Below are the code and all the weights of a small trained network. Each question names an input and a target symbol and asks about switching units off, where a switched-off unit gives its printed mean instead of its output.

import numpy as np


def w(rows, s, z=0):
    codes = np.array(rows[::2]) - 128.0
    scale = np.full(codes.shape[1], s)
    scale[-1] = z or s
    return codes * scale


def norm(h):
    return h / np.sqrt((h * h).mean(-1, keepdims=True) + 1e-5)


def f(y):
    return np.maximum(y, 0)


def softmax(a):
    e = np.exp(a - a.max(-1, keepdims=True))
    return e / e.sum(-1, keepdims=True)


def log_softmax(a):
    a = a - a.max(-1, keepdims=True)
    return a - np.log(np.exp(a).sum(-1, keepdims=True))


def net(x, mask):
    ids = ['ΔΠΣΩαβζητφψ'.index(c) for c in x.split()]
    T = len(ids)
    res = E[ids] + P[:T]
    q, k, v = (norm(res) @ M[0].T for M in (Q, K, V))
    z = softmax(np.where(np.tri(T) > 0, q @ k.T / 3**0.5, -1e9)) @ v
    res = res + np.where(mask[0], z, O[0][:, -1]) @ O[0][:, :-1]
    y = f(norm(res) @ A[0][:, :-1].T + A[0][:, -1])
    res = res + np.where(mask[1:13], y, B[0][:, -1]) @ B[0][:, :-1]
    return log_softmax(norm(res)[-1] @ U[:, :-1].T + U[:, -1])


Q, K, V, O, A, B = {}, {}, {}, {}, {}, {}
E = w([
[66,147,40,180,150,172,135,187,155,116,137,81],'Δ',
[245,110,192,199,218,124,83,105,186,129,118,186],'Π',
[182,176,99,181,131,145,197,115,230,99,222,162],'Σ',
[167,127,148,165,134,95,102,165,240,58,138,235],'Ω',
[47,103,105,134,135,146,111,183,236,69,150,180],'α',
[243,214,111,212,186,110,69,142,96,57,155,132],'β',
[143,130,98,191,234,161,17,157,96,90,36,157],'ζ',
[167,100,165,200,153,112,94,152,147,169,156,132],'η',
[190,231,72,153,158,185,149,95,150,64,225,88],'τ',
[90,108,108,142,169,145,12,171,159,90,83,199],'φ',
[119,169,72,176,255,243,76,85,118,146,133,97],'ψ',
],0.0028)
P = w([
[112,70,174,93,97,91,130,130,90,177,169,100],'0',
[139,65,139,80,158,162,182,134,89,66,106,79],'1',
[174,70,78,112,98,155,164,182,93,182,161,132],'2',
[76,174,153,204,141,111,90,150,126,181,185,108],'3',
[131,166,152,186,160,171,153,154,142,3,53,136],'4',
[226,105,48,96,134,164,132,201,111,121,115,177],'5',
],0.0041)
Q[0] = w([
[50,222,182,252,126,99,69,143,161,178,156,121],'H1',
[177,75,44,121,168,129,79,226,141,210,233,148],'H1',
[89,123,145,87,64,51,116,44,90,217,133,96],'H1',
],0.004)
K[0] = w([
[148,25,191,35,126,130,176,110,81,48,91,109],'H1',
[44,162,252,140,154,36,68,40,157,108,149,94],'H1',
[137,205,88,144,214,186,181,114,130,21,65,81],'H1',
],0.0037)
V[0] = w([
[162,97,170,144,138,73,146,157,253,70,120,240],'H1',
[30,46,86,121,130,136,76,174,148,150,60,178],'H1',
[213,129,127,160,209,94,47,93,45,128,89,185],'H1',
],0.0035)
O[0] = w([
[146,28,81,152,88,119,65,16,106,91,148,88,176],'H1',
[139,134,71,109,217,2,146,97,164,126,148,119,104],'H1',
[63,92,155,135,115,118,178,90,13,117,113,192,3],'H1',
],0.0053,0.002)
A[0] = w([
[162,158,123,130,93,120,142,101,150,113,151,170,162],'N1',
[128,191,146,95,166,139,147,201,176,192,85,116,198],'N2',
[143,78,28,150,186,41,101,49,169,107,135,94,174],'N3',
[104,47,71,153,87,163,90,2,86,87,160,154,96],'N4',
[143,129,79,193,121,142,195,160,123,131,181,128,210],'N5',
[92,175,161,92,168,103,222,132,59,164,101,204,103],'N6',
[113,118,96,143,190,150,102,160,116,8,133,114,244],'N7',
[107,108,143,92,127,81,188,91,54,130,106,112,88],'N8',
[97,126,87,137,207,40,185,85,83,119,140,210,122],'N9',
[133,97,154,159,172,116,102,167,105,148,100,110,255],'N10',
[161,116,84,151,93,159,70,95,187,105,146,94,225],'N11',
[200,99,173,130,101,181,92,102,154,114,107,102,135],'N12',
],0.0043,0.0015)
B[0] = w([
[109,122,173,134,152,144,107,134,85,161,114,84,155],'N1',
[179,178,158,59,102,97,108,70,145,111,90,95,194],'N2',
[112,154,134,98,68,220,114,108,117,46,157,161,255],'N3',
[189,183,186,116,106,54,154,128,140,138,49,76,188],'N4',
[88,93,191,103,157,101,80,112,124,140,120,171,202],'N5',
[82,83,92,142,166,97,57,140,66,1,112,99,159],'N6',
[131,101,166,124,113,105,132,103,130,236,180,146,243],'N7',
[142,113,78,178,108,155,167,149,176,221,160,132,142],'N8',
[124,192,84,159,95,145,159,133,139,204,77,134,179],'N9',
[122,118,142,83,129,133,183,115,172,101,189,148,179],'N10',
[78,103,105,184,196,95,117,155,120,139,67,120,250],'N11',
[63,181,78,141,117,116,96,170,119,158,139,143,205],'N12',
],0.0047,0.0053)
U = w([
[216,198,134,62,171,49,140,149,220,170,128,83,123],'Δ',
[174,94,181,151,71,68,200,79,89,203,68,110,166],'Π',
[108,113,104,217,125,158,42,194,168,211,103,93,184],'Σ',
[173,102,108,139,52,76,74,47,106,36,74,50,46],'Ω',
[150,68,59,117,180,130,73,104,192,3,217,103,126],'α',
[88,79,175,152,74,212,135,161,19,43,151,165,206],'β',
[70,115,41,160,219,26,199,143,77,120,99,153,64],'ζ',
[128,27,202,81,192,83,143,124,130,196,243,169,87],'η',
[161,201,182,86,26,252,125,190,145,111,123,122,9],'τ',
[122,192,37,122,52,154,196,39,143,143,172,207,155],'φ',
[103,203,164,60,209,90,106,182,99,43,72,149,165],'ψ',
],0.0051,0.0011)

Each question gives the input, a string of symbols that net reads in full, and the target symbol t.
The units are the heads (3 rows each of Q, K, V and O) and the neurons (one row each of A and B). Each row of codes is followed by its name. A weight is (code - 128) times the scale printed after its matrix; where a second scale follows, it is the last column's (O, A, B and U).
mask holds one flag per unit, heads first, then neurons. A switched-off unit (its flag False) gives its mean, the last column of its rows in O or B, instead of its output. The means were averaged over made-up inputs and are rounded, as every weight is.
A unit's drop is (log p(t) with every unit on - log p(t) with that unit switched off) / (log p(t) with every unit on - log p(t) with every unit switched off).
The circuit of an input: a set's keep is (log p(t) with only the set's units on - log p(t) with every unit switched off) / (log p(t) with every unit on - log p(t) with every unit switched off). Starting from the 12 units with the biggest drops (on a tie, the unit counted first), units are removed one at a time, each time the one whose removal leaves the highest keep (on an exact tie, the one counted first), for as long as the keep stays at least 0.8.
units of the circuit, in order: the units of the circuit, biggest drop first
k most important neurons: the k neurons with the biggest drops, biggest first
drop of u: that unit's drop, to one decimal
input φ Σ Δ, target φ: units of the circuit, in order : H1, N3, N9
input α Σ η, target α: units of the circuit, in order : H1, N3
input ψ φ β, target ψ: 2 most important neurons : N6, N2
input Ω α Δ, target Ω: 2 most important neurons : N4, N3
input ζ φ Σ α, target φ: units of the circuit, in order : H1, N9, N11
input φ Σ Ω, target φ: units of the circuit, in order : H1, N9, N3
input ψ Δ α Δ β φ, target Δ: units of the circuit, in order : H1, N2
input Σ ζ ψ η, target ζ: 2 most important neurons : N3, N6
input Σ Δ Σ Σ ψ, target Σ: units of the circuit, in order : H1, N3, N7
input β Δ φ α Σ, target φ: 3 most important neurons : N9, N11, N3
input τ φ Σ, target τ: units of the circuit, in order : H1
input Δ Σ ζ β Π, target Δ: 4 most important neurons : N3, N2, N11, N7
input ψ α Σ β Π Δ, target ψ: units of the circuit, in order : H1, N6, N2
input Π φ ψ, target Π: units of the circuit, in order : H1, N4
input Π β α Σ, target Π: 2 most important neurons : N4, N3
input η ψ β, target η: 2 most important neurons : N3, N5
input β α α Δ, target α: units of the circuit, in order : H1, N3, N9
input η τ α η α Π, target η: units of the circuit, in order : H1, N3, N4, N10
input Σ α Σ Ω φ, target Σ: units of the circuit, in order : H1, N7, N3
input β Σ ψ Σ Δ, target β: units of the circuit, in order : H1, N4
input φ Σ ψ α τ φ, target φ: 2 most important neurons : N3, N9
input τ ζ α α τ Σ, target α: 3 most important neurons : N3, N9, N4
input φ φ ζ Ω φ ψ, target φ: most important neuron : N3
input τ α τ ψ φ, target τ: most important neuron : N11
input Δ Σ ψ, target Δ: drop of H1 : 0.9
input β α φ, target β: drop of N8 : 0.0
